[-0.41  5.13 -0.53 -2.09  0.92]: -0.53, 5.13

[ 0.24 -5.04 -1.12 -0.17 -0.07 -0.33 -0.21]: -0.17, 0.24

[-1.35  2.38 -0.47 -0.44  6.78]: -0.47, 6.78

[-2.20 -6.33  1.71 -2.33 -1.45]: 1.71, 1.71

[[-3.69 -3.15  1.72  2.75 -2.06 -3.57 -4.17]
 [ 1.95  0.31 -0.29 -1.59  1.33  2.62  4.03]
 [ 1.88  5.34 -0.89  0.48  0.31 -0.57 -2.13]]: -1.59, 5.34

[-4.23  3.50  3.63  5.37 -1.36]: 3.63, 5.37

[[ 1.77  0.56 -2.57 -1.50  0.84 -0.07  0.21]
 [-0.62 -0.51 -6.27 -0.21 -2.77  2.22  0.09]
 [-1.11 -0.89  5.24 -2.89 -2.32 -2.51  1.19]]: -0.21, 5.24

[ 4.98 -5.62  3.61 -3.20  2.18]: 3.61, 4.98

[-1.12  0.76  2.29  1.99 -6.26]: 2.29, 2.29

[ 1.06  5.58 -0.03  0.75  1.38 -5.40 -0.20]: 0.75, 5.58
---
[[ 0.61 -1.26  2.96 -1.80]
 [-4.50  5.30  4.33  2.53]
 [-4.42  2.27  6.35 -1.32]] >> -4.50

[[-5.01  3.97 -0.76 -3.83  2.33  3.38  3.42]
 [ 4.53 -4.48  1.15 -2.54 -4.08  5.10  0.97]
 [ 4.88 -5.11 -0.58 -1.08  3.11 -3.47  4.52]] >> 4.53

[[-5.17 -4.92  6.24 -6.51  3.32 -0.93]
 [-1.05  0.78  1.79 -4.61  2.82 -4.01]
 [-3.11 -0.32 -3.36 -6.66 -5.27 -1.22]] >> -1.05

[[ 1.46  2.30 -0.91 -4.04  1.00  2.84  2.79]
 [ 2.38 -3.53 -1.22  4.94  1.02 -3.71  1.07]
 [-3.06 -5.57  0.15  3.41 -2.32 -2.12 -2.91]] >> 2.38

[[-1.25 -0.47 -0.36  0.73 -0.34 -5.76  4.91]
 [ 0.63  0.36 -3.74  0.97 -1.17  5.43  2.64]
 [ 1.21  0.29  1.77 -0.09 -0.05  4.59 -5.59]] >> 0.63

[[-6.24  2.89  3.33  2.00 -1.34  0.44]
 [-0.76  1.28  0.22  3.26 -3.82 -0.35]
 [ 2.06 -0.50 -1.20  0.81 -1.41 -0.33]] >> -0.76

[[ 1.22  5.87  5.23  5.50 -0.60  1.22 -0.47]
 [ 0.42  0.84  1.59 -1.46  3.37 -2.95 -3.66]
 [ 0.77  0.39  4.82 -0.43  0.66 -0.25  0.05]] >> 0.42
---
7,-5,17,43,-40,-23,-1
-2,12,7,1,3,5,-34
=> -40

176,48,91,156,48
127,218,82,40,225
184,193,21,40,184
=> 82

48,1,45,23,11,72
34,16,29,33,25,47
67,81,41,21,25,8
=> 33

8067,4249,7328,4147,2567,1536,9311
4019,5645,4369,2613,9657,6845,2144
=> 2567

-6,33,-6,-11
-41,-7,-9,40
=> 33

50,37,33,60
198,112,77,113
=> 37

19,11,-16,49
-43,-24,-21,39
12,16,-48,-25
=> -24
---
  8.9  -15.5   -4.9   -0.8   10.7   15.3   15.3
  5.5   14.5   14.7   16.5  -20.8  -14.7    7.1
yields 5.5

-0.04  -0.22  -0.22   0.17  -0.21   0.17
 0.15   0.16  -0.22  -0.21   0.15   0.16
-0.22  -0.19   0.16   0.02  -0.20   0.16
yields 0.15

 -1.904  -14.247    3.528  -10.376
 15.248  -18.047   -0.079    5.608
-18.534   -6.924   -2.847  -19.835
yields 15.248

-117.2    44.6  -120.2  -154.3  -140.6   168.6
 116.7   134.7   226.8   194.5   202.3   106.3
 151.8   142.2   128.2   110.8   147.9    39.1
yields 116.7

 0.013  -0.034   0.117   0.058
 0.030   0.089   0.101   0.096
 0.069   0.069  -0.114   0.168
yields 0.030

 0.667  -1.557  -0.893   0.918   0.816
 1.505   0.952   1.339   0.911   0.634
yields 1.505

-0.03   0.20   0.04   0.05
 0.13   0.08  -0.07  -0.15
yields 0.13

 -8.232    0.058  -11.462   -7.408    8.486    2.013
  0.776  -13.567    0.390   -0.510    4.553   13.995
  9.720   -1.825   12.511    0.404   -4.921   12.381
yields 0.776

 1.232   1.632   0.926   0.822
 0.848   1.058   2.265   2.258
 0.237  -1.149  -0.390   0.213
yields 0.848

 0.146   0.170  -0.184  -0.182   0.049  -0.071   0.078
 0.089   0.097  -0.102  -0.135   0.033  -0.033   0.048
yields 0.089
---
[ 1.25  4.27  3.15  4.56  1.66  5.46 -0.35]
-0.35

[[ 2.37 -5.31  1.03 -1.63  4.50]
 [ 0.06  2.51  0.41  1.09 -0.44]
 [ 0.55  2.79 -0.22  1.47  0.12]]
0.12

[-1.08 -4.98 -1.33  1.55  0.66]
0.66

[ 0.06  1.19  3.91  0.76 -6.37]
-6.37

[0.38 5.13 1.05 6.12 1.23 2.31]
2.31

[ 4.17  6.26  4.63 -3.81  2.35]
2.35

[-2.00  4.86 -5.80  5.42  5.82]
5.82
---
[-118.25   96.30  147.88 -111.15   88.33 -163.42  114.74] -> 147.88, 114.74

[ 0.071  0.120  0.123  0.101 -0.058 -0.127  0.140] -> 0.140, 0.123

[[ 0.21 -0.21  0.17  0.11]
 [-0.02 -0.11 -0.20  0.00]] -> 0.21, 0.17

[-104.744  124.458   60.237    3.838   -8.874] -> 124.458, 60.237

[ 1.3 -1.0  0.9  0.6  1.4  0.3] -> 1.4, 1.3

[ 0.04 -0.18  0.03  0.14 -0.02] -> 0.14, 0.04

[[  -5.00  -75.68    2.48 -184.17   39.31  222.14]
 [  86.94  129.59  -20.59   77.69  -38.75  -13.14]] -> 222.14, 129.59

[[ 0.01  0.12  0.15  0.04  0.18]
 [ 0.17  0.13  0.12 -0.14  0.11]
 [ 0.12  0.07  0.07  0.13  0.09]] -> 0.18, 0.17

[  77.4  -11.3  174.8 -174.0  -48.0 -147.4] -> 174.8, 77.4

[ 0.981 -1.136 -0.493  0.595  1.221 -0.327 -0.906] -> 1.221, 0.981
